Below are the code and all the weights of a small trained network. Each question names an input and a target symbol and asks about switching units off, where a switched-off unit gives its printed mean instead of its output.

import numpy as np


def w(rows, s, z=0):
    codes = np.array(rows[::2]) - 128.0
    scale = np.full(codes.shape[1], s)
    scale[-1] = z or s
    return codes * scale


def f(y):
    return y / 2 * (1 + np.tanh(0.7978845608 * (y + 0.044715 * y**3)))


def softmax(a):
    e = np.exp(a - a.max(-1, keepdims=True))
    return e / e.sum(-1, keepdims=True)


def log_softmax(a):
    a = a - a.max(-1, keepdims=True)
    return a - np.log(np.exp(a).sum(-1, keepdims=True))


def net(x, mask):
    ids = ['αγδηλπσω'.index(c) for c in x.split()]
    T = len(ids)
    res = E[ids] + P[:T]
    u = 0
    for l in range(2):
        r = res
        for j in range(3):
            rows = slice(2 * j, 2 * j + 2)
            q, k, v = (r @ M[l][rows].T for M in (Q, K, V))
            z = softmax(np.where(np.tri(T) > 0, q @ k.T / 2**0.5, -1e9)) @ v
            o = O[l][rows]
            res = res + np.where(mask[u + j], z, o[:, -1]) @ o[:, :-1]
        u += 3
        y = f(res @ A[l][:, :-1].T + A[l][:, -1])
        res = res + np.where(mask[u : u + 12], y, B[l][:, -1]) @ B[l][:, :-1]
        u += 12
    return log_softmax(res[-1] @ U[:, :-1].T + U[:, -1])


Q, K, V, O, A, B = {}, {}, {}, {}, {}, {}
E = w([
[162,90,165,149,117],'α',
[93,168,246,141,135],'γ',
[53,202,122,3,168],'δ',
[26,144,70,188,144],'η',
[154,40,83,206,128],'λ',
[155,79,23,117,149],'π',
[247,115,199,189,129],'σ',
[219,165,67,23,170],'ω',
],0.0035)
P = w([
[113,78,131,113,28],'0',
[111,86,132,102,103],'1',
[117,105,127,115,154],'2',
[133,134,114,143,185],'3',
[145,161,109,160,223],'4',
[155,193,103,186,239],'5',
[170,252,73,222,191],'6',
],0.0027)
Q[0] = w([
[115,87,134,101,99],'L0H0',
[155,111,104,156,174],'L0H0',
[154,121,51,172,248],'L0H1',
[86,107,35,176,66],'L0H1',
[119,154,128,195,195],'L0H2',
[185,72,174,214,102],'L0H2',
],0.016)
K[0] = w([
[148,120,80,149,148],'L0H0',
[76,110,149,97,149],'L0H0',
[74,196,178,21,102],'L0H1',
[112,151,252,178,60],'L0H1',
[228,134,103,102,109],'L0H2',
[73,120,128,51,60],'L0H2',
],0.016)
V[0] = w([
[129,113,118,120,98],'L0H0',
[151,100,93,98,6],'L0H0',
[117,132,132,138,115],'L0H1',
[135,155,85,153,156],'L0H1',
[140,139,133,129,132],'L0H2',
[91,121,131,99,114],'L0H2',
],0.012)
O[0] = w([
[102,89,146,96,90,113],'L0H0',
[13,8,181,42,2,31],'L0H0',
[122,120,117,111,125,157],'L0H1',
[177,152,161,113,224,3],'L0H1',
[120,150,127,138,107,113],'L0H2',
[170,76,167,145,123,198],'L0H2',
],0.0045,0.00043)
A[0] = w([
[128,130,127,126,128,127],'L0N0',
[83,139,124,155,62,4],'L0N1',
[137,105,150,146,135,134],'L0N2',
[129,129,129,126,130,129],'L0N3',
[127,131,124,122,129,126],'L0N4',
[89,122,87,150,137,127],'L0N5',
[39,165,254,81,205,153],'L0N6',
[111,126,109,118,142,127],'L0N7',
[127,129,126,128,127,127],'L0N8',
[120,130,119,116,137,125],'L0N9',
[122,155,141,127,35,11],'L0N10',
[121,132,119,130,122,123],'L0N11',
],0.009,0.0027)
B[0] = w([
[128,129,128,126,130,127],'L0N0',
[77,121,212,90,252,46],'L0N1',
[140,119,135,145,108,138],'L0N2',
[129,129,128,127,130,130],'L0N3',
[127,130,126,123,131,125],'L0N4',
[75,120,103,149,142,143],'L0N5',
[98,222,146,122,19,255],'L0N6',
[113,128,111,118,137,130],'L0N7',
[126,128,127,128,129,127],'L0N8',
[123,130,119,116,134,126],'L0N9',
[43,94,238,63,214,44],'L0N10',
[120,128,127,130,129,123],'L0N11',
],0.012,0.0014)
Q[1] = w([
[67,121,85,44,199],'L1H0',
[140,127,248,20,160],'L1H0',
[114,213,218,138,237],'L1H1',
[101,225,39,229,41],'L1H1',
[68,57,211,104,190],'L1H2',
[252,130,111,95,127],'L1H2',
],0.02)
K[1] = w([
[185,91,220,137,72],'L1H0',
[38,17,156,83,134],'L1H0',
[2,225,98,215,145],'L1H1',
[221,146,93,150,237],'L1H1',
[87,94,159,78,53],'L1H2',
[74,224,124,191,126],'L1H2',
],0.02)
V[1] = w([
[160,129,220,211,103],'L1H0',
[104,198,169,96,137],'L1H0',
[115,61,183,233,121],'L1H1',
[171,195,230,151,78],'L1H1',
[6,161,107,153,127],'L1H2',
[108,211,185,97,73],'L1H2',
],0.02)
O[1] = w([
[110,118,11,13,128,188],'L1H0',
[147,47,114,144,188,161],'L1H0',
[172,242,124,113,246,139],'L1H1',
[10,197,105,188,142,130],'L1H1',
[190,180,37,228,69,208],'L1H2',
[129,50,43,149,184,254],'L1H2',
],0.011,0.0021)
A[1] = w([
[160,133,183,195,111,214],'L1N0',
[251,144,160,69,145,120],'L1N1',
[92,136,80,72,147,130],'L1N2',
[117,77,158,80,62,209],'L1N3',
[106,197,199,111,61,2],'L1N4',
[165,200,119,72,219,158],'L1N5',
[147,162,158,127,141,129],'L1N6',
[103,135,159,159,92,156],'L1N7',
[56,152,200,129,178,87],'L1N8',
[193,178,102,189,83,140],'L1N9',
[100,192,148,101,55,249],'L1N10',
[148,79,184,252,187,118],'L1N11',
],0.011,0.0041)
B[1] = w([
[171,150,181,64,118,203],'L1N0',
[30,100,135,133,7,217],'L1N1',
[74,131,113,73,133,188],'L1N2',
[156,81,95,97,194,190],'L1N3',
[84,54,89,202,116,169],'L1N4',
[101,156,155,248,189,214],'L1N5',
[111,166,166,118,106,149],'L1N6',
[169,116,124,83,140,150],'L1N7',
[124,133,86,43,105,146],'L1N8',
[202,167,76,153,100,254],'L1N9',
[118,186,159,46,168,212],'L1N10',
[145,71,211,154,148,166],'L1N11',
],0.017,0.0082)
U = w([
[172,76,144,3,192,159],'α',
[111,199,207,136,220,202],'γ',
[173,72,218,204,152,92],'δ',
[67,148,201,187,76,3],'η',
[106,39,32,224,143,238],'λ',
[62,174,69,41,171,95],'π',
[213,208,95,130,94,115],'σ',
[88,110,165,39,33,58],'ω',
],0.0025,0.0027)

Each question gives the input, a string of symbols that net reads in full, and the target symbol t.
The units are the heads (2 rows each of Q, K, V and O) and the neurons (one row each of A and B). Each row of codes is followed by its name. A weight is (code - 128) times the scale printed after its matrix; where a second scale follows, it is the last column's (O, A, B and U).
mask holds one flag per unit, layer by layer, with each layer's heads first. A switched-off unit (its flag False) gives its mean, the last column of its rows in O or B, instead of its output. The means were averaged over made-up inputs and are rounded, as every weight is.
A unit's drop is (log p(t) with every unit on - log p(t) with that unit switched off) / (log p(t) with every unit on - log p(t) with every unit switched off).
The circuit of an input: a set's keep is (log p(t) with only the set's units on - log p(t) with every unit switched off) / (log p(t) with every unit on - log p(t) with every unit switched off). Starting from the 12 units with the biggest drops (on a tie, the unit counted first), units are removed one at a time, each time the one whose removal leaves the highest keep (on an exact tie, the one counted first), for as long as the keep stays at least 0.8.
circuit, biggest first: the units of the circuit, biggest drop first
unit that matters most: the unit with the biggest drop
top k neurons: the k neurons with the biggest drops, biggest first
top k neurons in layer l: the k neurons of layer l with the biggest drops, biggest first
heads that matter: for each layer, one digit per head in row order, 1 if its drop is at least 0.15 and else 0, layers parted by /
input α γ δ γ γ, target λ: circuit, biggest first	L1H2, L0N6, L0H0, L1N10
input γ δ δ δ σ, target δ: circuit, biggest first	L1H0, L1N11
input δ α ω, target α: unit that matters most	L1H1
input δ γ γ γ η γ, target σ: top 3 neurons	L1N9, L0N6, L0N5
input σ γ η λ γ π δ, target ω: circuit, biggest first	L0N6, L1H1, L1N1, L1H2
input γ γ γ σ η, target γ: top 4 neurons	L1N5, L0N6, L1N1, L1N10
input δ π ω, target α: circuit, biggest first	L1N3, L1H1, L1H2, L1N5
input γ η η γ γ σ δ, target γ: circuit, biggest first	L1N5, L0N6, L1H1, L1H2
input γ η δ, target σ: heads that matter	000 / 001
input σ σ η, target π: top 2 neurons	L1N8, L0N5
input γ σ δ, target γ: top 2 neurons	L0N6, L1N5
input γ γ ω η δ, target α: circuit, biggest first	L1H1, L0N6, L1N3, L1N1
input γ γ λ γ α π π, target ω: circuit, biggest first	L0N6, L1N1, L1H1, L1H2
input δ γ γ γ λ λ η, target η: heads that matter	000 / 011
input γ ω γ η λ η, target η: heads that matter	100 / 011
input γ λ δ η λ δ, target η: heads that matter	000 / 011
input η γ σ γ, target γ: heads that matter	000 / 010
input α γ ω γ ω γ λ, target α: heads that matter	000 / 011
input η π η π η γ, target ω: circuit, biggest first	L0N6, L1H1, L1N1
input γ γ π γ γ γ λ, target η: heads that matter	100 / 011
input η γ γ π, target ω: circuit, biggest first	L1H1, L1N1, L0N6
input π π η λ γ, target η: heads that matter	100 / 011
input δ γ γ α η η δ, target σ: top 2 neurons in layer 0	L0N6, L0N5
input δ γ γ, target λ: circuit, biggest first	L1H2, L0N6, L1N10
